Below are the code and all the weights of a small trained network. Each question names an input and a class and asks about switching units off, where a switched-off unit gives its printed mean instead of its output.

import numpy as np


def w(rows, s, z=0):
    codes = np.array(rows[::2]) - 128.0
    scale = np.full(codes.shape[1], s)
    scale[-1] = z or s
    return codes * scale


def f(y):
    return y / 2 * (1 + np.tanh(0.7978845608 * (y + 0.044715 * y**3)))


def log_softmax(a):
    a = a - a.max(-1, keepdims=True)
    return a - np.log(np.exp(a).sum(-1, keepdims=True))


def net(x, mask):
    res = np.array(x, float).reshape(1, 4) / 4 @ E
    y = f(res @ A[0][:, :-1].T + A[0][:, -1])
    res = res + np.where(mask, y, B[0][:, -1]) @ B[0][:, :-1]
    return log_softmax(res[-1] @ U[:, :-1].T + U[:, -1])


A, B = {}, {}
E = w([
[191,58,34,184,202,154],'x0',
[109,92,47,104,2,201],'x1',
[223,204,175,215,114,226],'x2',
[101,242,20,203,116,85],'x3',
],0.0075)
A[0] = w([
[79,183,128,176,117,115,71],'neuron 1',
[160,70,46,157,186,164,176],'neuron 2',
[178,188,151,190,92,189,86],'neuron 3',
[146,177,116,145,249,107,209],'neuron 4',
[115,85,57,141,77,201,46],'neuron 5',
[153,55,178,103,117,154,22],'neuron 6',
[148,48,173,92,123,192,109],'neuron 7',
[108,75,103,184,43,133,26],'neuron 8',
[116,150,87,139,118,100,23],'neuron 9',
[107,169,82,155,161,118,98],'neuron 10',
[120,148,237,88,142,115,250],'neuron 11',
[156,134,188,205,135,184,47],'neuron 12',
[145,151,49,183,146,86,114],'neuron 13',
[74,175,118,173,48,68,206],'neuron 14',
[129,183,57,145,99,117,2],'neuron 15',
[90,69,80,106,133,52,67],'neuron 16',
[76,96,128,115,134,51,175],'neuron 17',
[38,121,128,159,78,188,116],'neuron 18',
],0.013,0.0051)
B[0] = w([
[138,54,91,88,181,157,159],'neuron 1',
[34,127,2,60,62,226,244],'neuron 2',
[116,104,107,161,14,22,223],'neuron 3',
[42,98,132,175,173,141,234],'neuron 4',
[68,62,190,252,208,177,199],'neuron 5',
[238,22,113,63,158,6,186],'neuron 6',
[131,34,89,65,170,52,223],'neuron 7',
[88,173,238,254,172,90,163],'neuron 8',
[227,39,117,99,118,35,141],'neuron 9',
[161,41,135,105,163,138,171],'neuron 10',
[28,33,62,111,139,137,247],'neuron 11',
[145,148,124,221,43,50,197],'neuron 12',
[144,36,144,42,155,98,208],'neuron 13',
[119,16,104,44,118,141,206],'neuron 14',
[232,52,94,96,175,33,170],'neuron 15',
[168,173,122,238,32,7,206],'neuron 16',
[89,171,103,200,53,61,207],'neuron 17',
[10,109,121,192,215,181,172],'neuron 18',
],0.0077,0.011)
U = w([
[210,154,114,207,29,25,69],'0',
[226,81,139,84,164,69,59],'1',
[105,125,165,199,203,110,147],'2',
[119,124,93,91,71,149,231],'3',
[130,143,124,81,82,159,157],'4',
[215,254,171,63,188,221,3],'5',
],0.012,0.0074)

Each question gives the input, the list of numbers given to net, and the class t.
The units are the neurons (one row each of A and B). Each row of codes is followed by its name. A weight is (code - 128) times the scale printed after its matrix; where a second scale follows, it is the last column's (A, B and U).
mask holds one flag per neuron, in row order. A switched-off neuron (its flag False) gives its mean, the last column of its row in B, instead of its output. The means were averaged over made-up inputs and are rounded, as every weight is.
A unit's drop is (log p(t) with every unit on - log p(t) with that unit switched off) / (log p(t) with every unit on - log p(t) with every unit switched off).
The circuit of an input: a set's keep is (log p(t) with only the set's units on - log p(t) with every unit switched off) / (log p(t) with every unit on - log p(t) with every unit switched off). Starting from the 12 units with the biggest drops (on a tie, the unit counted first), units are removed one at a time, each time the one whose removal leaves the highest keep (on an exact tie, the one counted first), for as long as the keep stays at least 0.8.
circuit, biggest first: the units of the circuit, biggest drop first
unit that matters most: the unit with the biggest drop
top k neurons: the k neurons with the biggest drops, biggest first
drop of u: that unit's drop, to one decimal
input [-6,7,3,4], class 2: top 3 neurons => [neuron 18; neuron 8; neuron 2]
input [7,-6,0,8], class 1: unit that matters most => neuron 13
input [-2,-2,0,0], class 4: top 3 neurons => [neuron 5; neuron 8; neuron 18]
input [6,-5,-7,3], class 0: top 2 neurons => [neuron 16; neuron 17]
input [-6,5,-6,4], class 0: top 2 neurons => [neuron 16; neuron 2]
input [6,-7,-7,1], class 0: top 2 neurons => [neuron 16; neuron 17]
input [-8,-5,7,3], class 3: top 2 neurons => [neuron 11; neuron 16]
input [8,-7,-2,7], class 3: top 2 neurons => [neuron 2; neuron 4]
input [-4,-4,-6,8], class 1: top 2 neurons => [neuron 14; neuron 1]
input [6,-1,3,7], class 1: top 2 neurons => [neuron 15; neuron 13]
input [-4,-7,-8,7], class 0: top 2 neurons => [neuron 17; neuron 16]
input [-4,4,-2,-7], class 1: top 3 neurons => [neuron 6; neuron 2; neuron 7]
input [6,0,5,-5], class 3: top 2 neurons => [neuron 2; neuron 16]
input [7,-2,0,1], class 3: circuit, biggest first => [neuron 2]
input [-3,1,-1,-6], class 1: top 3 neurons => [neuron 2; neuron 6; neuron 7]
input [2,-1,-1,2], class 4: drop of neuron 11 => 0.2
input [8,8,7,-6], class 2: drop of neuron 16 => 0.5
input [2,8,1,8], class 1: drop of neuron 13 => 0.3
